[[133 126 132 106 133]
 [116 112 131 102 150]
 [128 132 121 107 117]]	132

[[131  98 136 149 140 132]
 [127 155 109 122 142 138]
 [114 121 123 153 140 132]]	149

[[120 123 119 131 115 116]
 [142 137 146 122 150 147]
 [131 130 136 122 137 136]]	131

[[130 130 132 130 131 129 127]
 [144 149 123 126 129 122 127]
 [130 121 131 120 123 126 134]]	131

[[152 151 107 152 113]
 [155 157 106 158 112]
 [119 118 121 117 118]]	107

[[141 110 116 126 140 141 114]
 [147 101 112 128 148 149 104]
 [146 104 113 128 147 145 107]]	140

[[109 153 140 102 115 138 107]
 [122 137 131 120 122 135 119]
 [120 130 133 123 120 129 123]]	115

[[153 113 131 136 128]
 [125 113 115 135 142]
 [109 141 119 132 128]]	131

[[137 136 116 137 115]
 [105 115 153 104 152]
 [147 144 114 147 112]]	116

[[137 109 127 132 147]
 [155 136 136 145 147]
 [146 120 130 143 147]]	127
---
[118 149 147 117 126 148 138] Answer: 147

[[119 129 138 141]
 [145 124  99 102]] Answer: 141

[[131 126 136 125]
 [130 132 129 104]
 [118 131 116 118]] Answer: 104

[158 135  98 148 109 125] Answer: 135

[114 126 111 113 106] Answer: 114

[115 116 104 154 132 118] Answer: 116

[121 158 146 140 156] Answer: 121
---
[[118 114 149 125]
 [138 132 141 150]
 [109 147 134 133]] --> 125, 109

[149  99 117 148 124 101 151] --> 151, 149

[101 132 126 125] --> 125, 101

[[109 128 152 108]
 [122 127 134 123]] --> 108, 122

[[142 137 121 130 157 121 121]
 [110 122 129 126 109 123 127]
 [149 137 124 127 151 135 125]] --> 121, 149

[[111 115 105 153]
 [130 116 124 121]] --> 153, 130
---
[[121 118 129 141]
 [114 122 108 149]
 [132 142 125 100]] gives 149, 100

[[130 118 123 132]
 [129 126 129 128]
 [147 129 100 148]] gives 148, 100

[123 121 139 101 119] gives 139, 101

[134 136 117 155] gives 155, 117

[[132 127 142 128 132]
 [130 129 126 126 126]
 [136 125 149 130 140]] gives 149, 125

[[135 129 119 151 131]
 [136 129 120 153 131]] gives 153, 119

[[126 125 127 138 110]
 [124 124 151 122 112]
 [129 123 134 133 118]] gives 151, 110

[155 101 136 158 157 116] gives 158, 101

[[140 137 114 123 154 136 123]
 [125 123 118 133 122 124 128]
 [120 121 126 132 111 117 108]] gives 154, 108

[150 108 115 140] gives 150, 108
---
[[133 142 121 128 111 114]
 [130 115 127 148 129 123]
 [121 135 130 104 124 126]] Out: 121

[[128 156 133 129 128 128]
 [130 132 130 135 145 131]
 [129 131 129 145 139 130]] Out: 133

[[151 136 111 128]
 [142 132 119 131]
 [104 118 147 129]] Out: 111

[[128 135 124 125]
 [130 128 138 114]
 [108 154 113 127]] Out: 124

[[103 105 154 158 112]
 [121 117 120 108 119]
 [141 124 123 126 107]] Out: 154

[[128 129 128 127]
 [123 105 153  99]
 [129 127 128 130]] Out: 128

[[117 112 136 116]
 [102 108 140 118]
 [131 135 117 125]] Out: 136

[[121 145 128 130 126 114 134]
 [125 131 129 150 118 124 135]
 [125 125 127 144 120 124 130]] Out: 128
---
[[136 136 137 141 149]
 [134 140 138 137 132]] yields 137

[[121 141 150 112]
 [105 145  98 150]
 [147 158 132 110]] yields 141

[130 146 114 128 108 101 138] yields 108

[105 143 108 139 128 128 136] yields 128

[105 121 109 109 157] yields 109

[[143 128 137 124]
 [124 150 119 125]
 [132 130 128 134]] yields 128
---
[[131 131 111 142 142 140]
 [134 136 122 129 147 135]
 [121 131 156 124 142 103]] -> 134

[[149 148 114 115]
 [118 114 151 147]] -> 118

[[131 147 130 135 119 126 131]
 [124 102 132 115 149 129 128]] -> 124

[[146 119 116 113]
 [102 122 117 147]] -> 102

[[136 114 106 115 152]
 [109 116 135 149 135]
 [127 128 140 138 139]] -> 109

[[134 135 137 104 154 131 133]
 [138 127 138 100 154 124 129]
 [127 137 130 123 154 136 134]] -> 138

[[106 120 139 144]
 [103 132 136 152]] -> 103
---
[139 143 117 145 127  98 137] → 137

[[122 127 119 132]
 [101 156 115 125]
 [107 124 151 127]] → 127

[[152 137 117 117 139]
 [116 118 124 112 145]
 [129 127 123 130 107]] → 107

[[138 127 106 146 150 113 116]
 [149 127 118 141 146 142 142]
 [122 117 139 146 122 125 127]] → 127

[113 125 132 148 149 157 128] → 128

[109 153 128 155] → 155
---
[[143 115 118 147 115 126 128]
 [131 132 120 129 154 138 146]
 [137 117 126 132 112 126 128]] >> 129, 154

[134 129 146 126 157] >> 146, 157

[133 152 139 138 105 123 113] >> 138, 152

[101 114 127 135 141] >> 127, 141

[122 133 102 110 131] >> 102, 133

[[107 146 140 118 108 121 142]
 [117 158 118 124 117 126 149]
 [120 140 129 126 123 123 134]] >> 124, 158

[113 128 102 111 132 109 113] >> 111, 132
---
array([124, 138, 136, 128, 130, 150])
130

array([[153, 110, 134, 134],
       [113, 140, 124, 124]])
134

array([157, 103, 150, 113])
150

array([129, 143, 106, 143, 133, 153])
133

array([[126, 142, 123, 126, 105, 129, 128],
       [124, 143, 121, 123, 107, 132, 127],
       [124, 125, 114, 109, 116, 129, 110]])
129

array([148,  98, 104, 138])
104
---
(107, 113, 127, 143, 125, 128) ⇒ 143, 107
((141, 154, 121, 147), (146, 116, 106, 139)) ⇒ 154, 106
(124, 113, 153, 149, 144) ⇒ 153, 113
(102, 123, 111, 133) ⇒ 133, 102
(136, 144, 122, 151) ⇒ 151, 122
((114, 128, 122, 132), (141, 150, 133, 121)) ⇒ 150, 114
(155, 115, 135, 131, 125, 119) ⇒ 155, 115
(103, 140, 146, 100) ⇒ 146, 100
(127, 105, 149, 131) ⇒ 149, 105
---
[[117 110 111 153]
 [140 133 139 124]
 [103 138 112 115]] -> 124

[[146 104 127 126 156 144 116]
 [139 110 147 125 156 134 131]
 [140 132 121 128 156 144 137]] -> 131

[[128 139 121 140]
 [128 135 131 132]
 [128 102 109 141]] -> 132

[[138 150 115 110 135]
 [137 149 115 111 136]
 [138 148 124 113 137]] -> 136

[[129 139 128 113]
 [129 105 129 115]
 [130 126 127 144]] -> 115

[[120 144 132 127 141]
 [105 136 126 136 138]
 [122 147 123 125 130]] -> 138

[[127 128 122 122 116 126 125]
 [129 127 117 139 105 146 134]
 [134 129 118 127 117 140 126]] -> 134
